Look-ups in named tables: a row name and a column name give one cell, copied from the table.

Dodok:
fields: Kotivif, Vomamo, Bopunop
Kofu: [-30.006, 66.555, 39.298]
Livezar: [-65.106, 96.331, 61.114]
Gatuk: [-14.714, -52.556, 53.131]
Rumemep: [-79.922, 97.777, 46.908]
Gelak: [-18.781, -8.453, 83.390]
Gol: [-60.196, 51.107, 64.870]
Bav: [46.264, 17.586, 0.551]
Vomog: [43.778, 20.385, -16.623]
Rezofu: [-39.602, -11.422, 86.396]

Bopunop of Gelak is 83.390
Kotivif of Kofu is -30.006
Vomamo of Livezar is 96.331
Vomamo of Kofu is 66.555
Bopunop of Vomog is -16.623
Bopunop of Rumemep is 46.908
Vomamo of Rezofu is -11.422
Row with the largest Kotivif: Bav

Mefafon =
	Denomak	Mukifi	Pigozer	Nez	Nelubag	Kugapi	Nodipe	Pid
Surugu	0.6	0.6	0.5	0.7	0.6	0.6	0.6	0.6
Rab	0.6	0.6	0.6	0.6	0.6	0.6	0.6	0.6
Guf	0.4	0.6	0.7	0.4	0.5	0.7	0.4	0.4
Zat	0.4	0.6	0.8	0.4	0.5	0.8	0.4	0.4
Gorori	0.5	0.6	0.7	0.5	0.6	0.7	0.5	0.5
Tev	0.5	0.6	0.6	0.5	0.6	0.6	0.5	0.5
Der	0.3	0.6	0.8	0.3	0.5	0.8	0.3	0.3
Muke	0.6	0.6	0.6	0.6	0.6	0.6	0.5	0.6
Zekir	0.6	0.6	0.6	0.6	0.6	0.6	0.6	0.6
Rosaso	0.2	0.6	0.9	0.2	0.4	0.9	0.2	0.2
Kopa	0.6	0.6	0.6	0.6	0.6	0.6	0.6	0.6
Bigimo	0.5	0.6	0.6	0.6	0.5	0.6	0.5	0.5
Neb	0.7	0.6	0.5	0.6	0.6	0.5	0.7	0.6

Zekir, Nez: 0.6
Guf, Kugapi: 0.7
Surugu, Denomak: 0.6
Guf, Pigozer: 0.7
Surugu, Pigozer: 0.5
Der, Nelubag: 0.5
Tev, Nodipe: 0.5
Zat, Pid: 0.4

Madi =
         Fafedo  Tovu  Varan   Puf   Mot  Zirir  Beril   Baz  Nodemem  Rudesu
Tozofek      64   111   -277  -618   454   -342    -78  -477      484     335
Kofabof     165  -134     26  -204    48     10     -9  -278     -102      18
Bogi        -80  -149    465   669  -239    129     55   575      -71     -24
Dor         159    92     57   456  -183    319    -95   383     -118      27
Zasik        51    92    390   311  -180     23    194   243      -30      65

What is the Zirir of Zasik in Madi? 23
What is the Beril of Kofabof in Madi? -9
What is the Beril of Tozofek in Madi? -78
What is the Fafedo of Dor in Madi? 159
What is the Tovu of Kofabof in Madi? -134
What is the Fafedo of Zasik in Madi? 51
What is the Tovu of Bogi in Madi? -149
What is the Beril of Dor in Madi? -95
What is the Baz of Tozofek in Madi? -477
What is the Baz of Bogi in Madi? 575
Row with the largest Baz: Bogi

Table Laka
	Dip	Liri	Takuzo	Sib	Riduv
Bazokip	18706	12027	7795	14644	16057
Bupes	-6959	4895	30211	-10525	6374
Pefoted	16444	10525	11598	10740	15736
Tuvog	11456	10247	5178	18647	2518
Gola	11701	8018	8100	14211	10960
Tizez	13818	10396	7074	16401	8004
Lenu	19968	13535	4302	19491	9553
Zite	623	8461	18910	2251	9709
Kosog	-53135	10178	72561	-56984	-21810
Silezuv	9108	7184	9826	11975	13018

Tuvog, Riduv: 2518
Bazokip, Riduv: 16057
Bupes, Takuzo: 30211
Zite, Dip: 623
Lenu, Riduv: 9553
Lenu, Takuzo: 4302
Lenu, Dip: 19968
Pefoted, Liri: 10525
Tizez, Riduv: 8004
Tizez, Takuzo: 7074
Lenu, Liri: 13535
Zite, Sib: 2251
Bazokip, Sib: 14644
Tizez, Liri: 10396
Tuvog, Dip: 11456

Nin =
|  | Suvuzov | Gomi | Viz | Vomiva | Nasebam | Sumunup | Bot | Veb | Damozel |
|---|---|---|---|---|---|---|---|---|---|
| Zod | 169 | 174 | 132 | 82 | 52 | 72 | 124 | 160 | 181 |
| Pigu | 205 | 51 | 97 | 199 | 46 | 108 | 188 | 42 | 124 |
| Giv | 115 | 6 | 178 | 190 | 16 | 94 | 228 | 83 | 27 |
| Fop | 193 | 86 | 77 | 194 | 68 | 89 | 188 | 57 | 110 |
| Zivez | 174 | 158 | 81 | 63 | 129 | 178 | 125 | 59 | 85 |
| Fol | 151 | 11 | 152 | 193 | 28 | 98 | 214 | 71 | 52 |
| Saf | 185 | 126 | 62 | 65 | 129 | 182 | 151 | 78 | 56 |
| Kiz | 106 | 64 | 88 | 145 | 180 | 140 | 80 | 61 | 116 |

Suvuzov of Zivez is 174
Suvuzov of Kiz is 106
Gomi of Saf is 126
Viz of Zod is 132
Viz of Giv is 178
Damozel of Fol is 52
Bot of Saf is 151
Sumunup of Zivez is 178
Suvuzov of Fop is 193
Bot of Fop is 188
Damozel of Zod is 181
Gomi of Fop is 86
Vomiva of Fol is 193
Nasebam of Kiz is 180
Bot of Zivez is 125
Vomiva of Pigu is 199
Veb of Zivez is 59
Damozel of Kiz is 116
Nasebam of Zivez is 129

Nes:
cols = Sume, Tal, Baz, Kevi, Fal, Rom, Latavod, Res, Rafur
Led: [78, 232, 164, 97, 68, 84, 203, 41, 138]
Nusaf: [229, 61, 190, 84, 65, 77, 138, 37, 113]
Vagaru: [80, 152, 49, 168, 29, 35, 62, 194, 22]
Pab: [160, 81, 165, 193, 191, 190, 35, 85, 142]

Vagaru, Res: 194
Nusaf, Fal: 65
Led, Kevi: 97
Pab, Kevi: 193
Pab, Res: 85
Led, Rom: 84
Vagaru, Kevi: 168
Nusaf, Rom: 77
Nusaf, Sume: 229
Vagaru, Latavod: 62
Led, Rafur: 138
Row with the largest Sume: Nusaf

Mibe
|  | Kog | Nat | Lizemif | Soge | Kogimon | Pilusub | Gid | Fad |
|---|---|---|---|---|---|---|---|---|
| Gatatu | 82 | 126 | 143 | 98 | 110 | 142 | 93 | 98 |
| Mubak | 70 | 102 | 165 | 73 | 85 | 176 | 63 | 64 |
| Bazerep | 18 | 97 | 221 | 18 | 77 | 221 | 5 | 7 |
| Noralu | 69 | 104 | 172 | 80 | 76 | 174 | 65 | 69 |
| Bem | 77 | 129 | 177 | 72 | 107 | 179 | 66 | 64 |
| Veg | 95 | 109 | 127 | 113 | 101 | 140 | 101 | 107 |
| Zegem | 158 | 138 | 100 | 157 | 154 | 94 | 158 | 163 |
| Gego | 153 | 122 | 86 | 163 | 136 | 89 | 160 | 165 |
| Dumuvuv | 76 | 129 | 170 | 71 | 95 | 162 | 76 | 64 |
| Sek | 68 | 182 | 177 | 64 | 127 | 168 | 77 | 74 |

Kogimon of Veg: 101
Kog of Gego: 153
Fad of Noralu: 69
Nat of Mubak: 102
Fad of Gatatu: 98
Lizemif of Sek: 177
Kogimon of Bazerep: 77
Gid of Gatatu: 93
Fad of Veg: 107
Soge of Zegem: 157
Kog of Mubak: 70
Lizemif of Mubak: 165
Fad of Mubak: 64
Fad of Sek: 74
Kog of Sek: 68
Gid of Veg: 101
Pilusub of Gego: 89
Nat of Zegem: 138

Tad
fields: Dureni, Vud, Kozeriz
Bul: [80, 102, 174]
Riniv: [211, 33, 23]
Pogiba: [66, 198, 131]

What is the Kozeriz of Bul in Tad?
174
What is the Vud of Riniv in Tad?
33
What is the Vud of Pogiba in Tad?
198
What is the Vud of Bul in Tad?
102
What is the Dureni of Riniv in Tad?
211
What is the Dureni of Bul in Tad?
80
What is the Dureni of Pogiba in Tad?
66
Which row has the largest Vud? Pogiba

Kinek =
|  | Makit | Zov | Ruso | Vir | Kos | Mab | Musunat |
|---|---|---|---|---|---|---|---|
| Dov | 165 | 101 | 67 | 84 | 44 | 214 | 207 |
| Fod | 115 | 130 | 119 | 98 | 119 | 113 | 105 |
| Gov | 114 | 137 | 86 | 82 | 81 | 133 | 107 |
| Vifo | 109 | 134 | 79 | 80 | 71 | 146 | 120 |

Ruso of Vifo is 79
Zov of Vifo is 134
Zov of Fod is 130
Makit of Dov is 165
Zov of Dov is 101
Musunat of Vifo is 120
Ruso of Gov is 86
Mab of Gov is 133
Ruso of Fod is 119
Makit of Fod is 115
Mab of Dov is 214
Vir of Gov is 82
Row with the largest Musunat: Dov

Gikek:
         Vememu     Vez
Dotefaf  -6.444   4.291
Niboz     0.068   2.149
Tanekip  -4.040  -4.683
Kepo      5.751   9.798
Kib      -5.087   0.133
Bip       0.135  -6.486
Dipupe   -6.684  -0.918
Ziled     0.798   4.292
Vig       4.859   0.955
Begu      7.021  -0.643
Tudotib   1.120   7.471
Fod       4.832  -2.307
Movale    4.617  -3.075
Buvipo    0.262   3.730

Niboz, Vememu => 0.068
Dipupe, Vez => -0.918
Dipupe, Vememu => -6.684
Kepo, Vez => 9.798
Bip, Vez => -6.486
Vig, Vememu => 4.859
Kib, Vememu => -5.087
Ziled, Vez => 4.292
Dotefaf, Vez => 4.291
Buvipo, Vez => 3.730
Vig, Vez => 0.955
Kib, Vez => 0.133
Kepo, Vememu => 5.751
Movale, Vez => -3.075
Fod, Vememu => 4.832
Dotefaf, Vememu => -6.444
Begu, Vememu => 7.021
Buvipo, Vememu => 0.262
Tanekip, Vez => -4.683
Tudotib, Vez => 7.471

